Here is a tiny trained network, its code and every weight. The questions are about switching its units off for an input and a class, where a switched-off unit gives its printed mean instead of its output.

import numpy as np


def w(rows, s, z=0):
    codes = np.array(rows[::2]) - 128.0
    scale = np.full(codes.shape[1], s)
    scale[-1] = z or s
    return codes * scale


def norm(h):
    return h / np.sqrt((h * h).mean(-1, keepdims=True) + 1e-5)


def f(y):
    return np.maximum(y, 0)


def log_softmax(a):
    a = a - a.max(-1, keepdims=True)
    return a - np.log(np.exp(a).sum(-1, keepdims=True))


def net(x, mask):
    res = np.array(x, float).reshape(1, 4) / 4 @ E
    u = 0
    for l in range(3):
        y = f(norm(res) @ A[l][:, :-1].T + A[l][:, -1])
        res = res + np.where(mask[u : u + 5], y, B[l][:, -1]) @ B[l][:, :-1]
        u += 5
    return log_softmax(norm(res)[-1] @ U[:, :-1].T + U[:, -1])


A, B = {}, {}
E = w([
[68,139,154,129,124,126,59,183,147,126],'x0',
[126,128,128,127,129,129,129,128,128,131],'x1',
[146,87,254,137,84,156,157,80,119,167],'x2',
[143,111,84,179,89,121,118,156,152,161],'x3',
],0.0085)
A[0] = w([
[143,101,205,133,89,127,141,114,132,153,172],'0.n0',
[111,155,146,37,155,119,73,45,88,113,244],'0.n1',
[132,131,94,135,159,143,23,110,139,114,126],'0.n2',
[254,125,96,119,139,161,131,94,115,164,251],'0.n3',
[144,150,107,62,190,112,200,68,77,124,141],'0.n4',
],0.0078,0.0033)
B[0] = w([
[95,72,93,18,66,127,193,65,204,114,254],'0.n0',
[120,146,158,56,159,148,141,181,119,95,243],'0.n1',
[171,82,125,174,173,187,235,166,85,175,192],'0.n2',
[137,186,140,128,94,47,207,176,117,141,244],'0.n3',
[175,113,118,148,164,254,54,114,66,185,235],'0.n4',
],0.0075,0.0069)
A[1] = w([
[53,133,211,31,162,212,199,96,96,76,35],'1.n0',
[131,111,173,88,103,179,81,149,254,159,103],'1.n1',
[91,26,178,168,57,103,69,54,162,165,56],'1.n2',
[99,187,132,161,146,128,203,165,34,108,99],'1.n3',
[18,105,229,114,140,113,80,71,217,20,4],'1.n4',
],0.0066,0.0023)
B[1] = w([
[82,73,111,143,154,74,177,145,104,124,254],'1.n0',
[205,120,135,116,135,160,119,103,54,108,183],'1.n1',
[144,228,127,135,145,153,70,156,83,116,171],'1.n2',
[116,151,141,113,177,132,112,127,157,127,188],'1.n3',
[159,75,84,140,132,80,2,146,67,103,176],'1.n4',
],0.011,0.0087)
A[2] = w([
[76,82,114,162,143,126,95,152,122,120,189],'2.n0',
[166,138,113,141,15,140,109,99,138,124,213],'2.n1',
[119,144,86,247,125,107,121,136,117,163,98],'2.n2',
[184,101,141,107,137,218,57,107,92,112,255],'2.n3',
[95,82,128,109,136,136,73,198,120,147,51],'2.n4',
],0.012,0.00068)
B[2] = w([
[171,102,207,117,63,181,114,63,255,106,210],'2.n0',
[157,166,46,191,151,223,142,254,227,142,189],'2.n1',
[74,97,167,179,92,55,130,43,54,151,205],'2.n2',
[118,133,22,200,142,135,36,118,122,140,254],'2.n3',
[135,207,181,99,70,119,106,127,174,100,254],'2.n4',
],0.01,0.0069)
U = w([
[149,190,31,184,221,202,32,170,76,141,253],'0',
[133,54,123,39,173,160,226,87,31,134,134],'1',
[110,171,99,223,176,7,192,99,34,176,87],'2',
[169,120,91,146,46,171,214,192,209,162,115],'3',
[96,217,209,55,221,168,124,200,221,50,98],'4',
[125,64,150,67,77,106,27,105,93,25,90],'5',
[85,158,198,207,39,98,103,47,184,123,76],'6',
],0.013,0.0035)

Each question gives the input, the list of numbers given to net, and the class t.
The units are the neurons (one row each of A and B). Each row of codes is followed by its name. A weight is (code - 128) times the scale printed after its matrix; where a second scale follows, it is the last column's (A, B and U).
mask holds one flag per neuron, layer by layer. A switched-off neuron (its flag False) gives its mean, the last column of its row in B, instead of its output. The means were averaged over made-up inputs and are rounded, as every weight is.
A unit's drop is (log p(t) with every unit on - log p(t) with that unit switched off) / (log p(t) with every unit on - log p(t) with every unit switched off).
The circuit of an input: a set's keep is (log p(t) with only the set's units on - log p(t) with every unit switched off) / (log p(t) with every unit on - log p(t) with every unit switched off). Starting from the 12 units with the biggest drops (on a tie, the unit counted first), units are removed one at a time, each time the one whose removal leaves the highest keep (on an exact tie, the one counted first), for as long as the keep stays at least 0.8.
circuit, biggest first: the units of the circuit, biggest drop first
unit that matters most: the unit with the biggest drop
k most important neurons: the k neurons with the biggest drops, biggest first
top k neurons in layer l: the k neurons of layer l with the biggest drops, biggest first
input [-4,-6,-6,1], class 2: unit that matters most	0.n1
input [-8,4,4,2], class 3: circuit, biggest first	(0.n1 2.n1 1.n0)
input [3,8,6,-3], class 5: circuit, biggest first	(1.n4 0.n3)
input [-7,1,-2,8], class 2: circuit, biggest first	(0.n0 2.n2)
input [-8,6,0,-1], class 0: top 2 neurons in layer 0	(0.n4 0.n0)
input [4,5,8,-5], class 5: top 2 neurons in layer 1	(1.n4 1.n0)
input [5,1,6,2], class 0: circuit, biggest first	(1.n1 2.n3)
input [4,-5,-2,1], class 6: 2 most important neurons	(0.n1 0.n0)
input [1,2,6,6], class 0: 3 most important neurons	(1.n2 0.n2 1.n1)
input [3,3,4,0], class 5: 3 most important neurons	(1.n0 0.n4 0.n0)
input [3,8,0,1], class 6: 2 most important neurons	(0.n2 0.n0)
input [0,4,-1,3], class 2: 3 most important neurons	(0.n1 0.n0 1.n4)
input [-7,-2,0,5], class 2: top 2 neurons in layer 0	(0.n0 0.n3)
input [8,-1,-1,-2], class 4: top 2 neurons in layer 0	(0.n2 0.n0)
input [-7,3,0,0], class 0: unit that matters most	0.n4
input [5,4,-2,3], class 6: 3 most important neurons	(0.n1 0.n0 2.n2)
input [2,3,-3,8], class 6: top 2 neurons in layer 0	(0.n0 0.n3)
input [-1,-8,-2,-8], class 0: 4 most important neurons	(0.n4 2.n3 0.n0 0.n3)
input [-7,-1,-3,3], class 2: 2 most important neurons	(0.n3 0.n0)
input [-6,-5,-1,-5], class 0: circuit, biggest first	(0.n4)
input [5,5,-1,1], class 6: top 2 neurons in layer 0	(0.n1 0.n0)
input [5,-5,7,-1], class 5: top 2 neurons in layer 0	(0.n4 0.n0)
